Each row has a name. Each question is about the rows just above it.

Columns, left to right: R N Y K X J
mos: [172 109 116 104 153 152]
folud: [167 190 104 114 143 151]
tur: [168 108  98 100 159 151]
Which column holds [167 168] top down? -> R
[172 167] is in which column, read top down? -> R

Columns, left to right: G E C F
Leze: [116 131 141 178]
geso: [116 135 141 178]
pilo: [185 126 184 102]
Which column holds this, read top down? [178 178] -> F
Which column holds [135 126] top down? -> E
Which column holds this, read top down? [141 184] -> C
[116 185] is in which column, read top down? -> G
Which column holds [131 135] top down? -> E

Columns, left to right: H Z M U V L D
nazez: [132 158 162 107 147 102 120]
Kat: [133 176 186  90 161  97 114]
gemep: [120  82  74 183 112 165 160]
viki: [ 88  67  77  76 116 199  88]
[107  90 183] is in which column, read top down? -> U
Which column holds this, read top down? [102  97] -> L
Which column holds this, read top down? [74 77] -> M

Columns, left to right: B P T Q S A W
tek: [118 125 118 123 158 139 100]
Rume: [118 125 118 123 158 139 132]
fiso: [131 130 138 142 116 116 134]
ropa: [135 132 109  94 124 135 143]
sumu: [115 109 160 172 136 134 117]
nat: [133 141 129 118 107 115 151]
Which column holds this, read top down? [116 124] -> S
[142  94 172] is in which column, read top down? -> Q

Columns, left to right: lutus Samam zozis dume Mumef Gazek divig
fefib: [129 130 127 173 130  88 125]
feve: [129 130 127 173 130 135 127]
faduk: [128 129 128  69 128 129 127]
Gazas: [129 130 127 173 130 101 127]
[135 129 101] is in which column, read top down? -> Gazek
[128 129] is in which column, read top down? -> lutus
[127 128 127] is in which column, read top down? -> zozis
Which column holds this, read top down? [173  69] -> dume
[ 88 135 129] is in which column, read top down? -> Gazek

Columns, left to right: zolig Tazel Vor vuk tonit
fafaz: [167 174  59 183  96]
Zab: [188  71 191 156 184]
poni: [ 61 123 181 154  82]
Vula: [174 154  65 115 125]
Banoz: [167 174  59 179  96]
Which column holds this, read top down? [125  96] -> tonit
[183 156] is in which column, read top down? -> vuk
Which column holds [ 82 125] top down? -> tonit
[156 154 115 179] is in which column, read top down? -> vuk
Which column holds [174 167] top down? -> zolig
Which column holds this, read top down? [191 181  65  59] -> Vor

Columns, left to right: Lor zedu pasuz puf
nal: [100 144 123 154]
rok: [116 101 159  87]
pege: [168 136 150 144]
mazim: [115 102 118 160]
dut: [133  95 104  92]
Vus: [104 183 167 127]
kof: [108 113 166 115]
lokog: [144 106 119 118]
[159 150 118] is in which column, read top down? -> pasuz
Which column holds [144 101 136 102  95] top down? -> zedu
Which column holds this, read top down? [100 116 168] -> Lor

Columns, left to right: gute Tuni kis fos Nogu
sulef: [ 82  74 197 135 168]
vela: [ 83  85 180 102 168]
pup: [144 142 153 147 153]
Fepas: [ 82  75 198 132 175]
Which column holds this, read top down? [180 153 198] -> kis
Which column holds [ 83 144  82] top down? -> gute
Which column holds this, read top down? [135 102 147] -> fos

Columns, left to right: viz Muvo Fesat biz Nedes
kofeb: [106 106 114  96 107]
dakun: [ 93 121 114  70 115]
Dazul: [106 106 114  96 122]
dumir: [106 106 114  96 131]
Deg: [ 90 127  99  59 124]
[ 93 106 106  90] is in which column, read top down? -> viz
[106 127] is in which column, read top down? -> Muvo

Columns, left to right: Tusup ranal rosak zuzi Led
pura: [117 123 122 134 121]
Ligi: [125 122 110 157 124]
Nuno: [109 147 168  62 143]
Which column holds [121 124] top down? -> Led
Which column holds this, read top down? [124 143] -> Led

Columns, left to right: pifos nogen feku Vam suru lamuz mosug kez Nubif Supub
Tefer: [ 81 132 100 140 152 177 121 126 132 122]
kikat: [ 86 147 110 124 158 143 127 120 120 115]
dunu: [ 86 147 110 124 158 143 127 132 120 115]
libi: [ 86 147 110 126 158 143 127 132 120 115]
Vonap: [ 98  84 137 126 113  97 163  83 113 123]
Which row holds [ 98  84 137 126 113  97 163  83 113 123]? -> Vonap
[86 98] is in which column, read top down? -> pifos
Which column holds [81 86 86] top down? -> pifos
Which column holds [100 110 110 110] top down? -> feku
[86 86 86 98] is in which column, read top down? -> pifos
Which column holds [127 127 127] top down? -> mosug

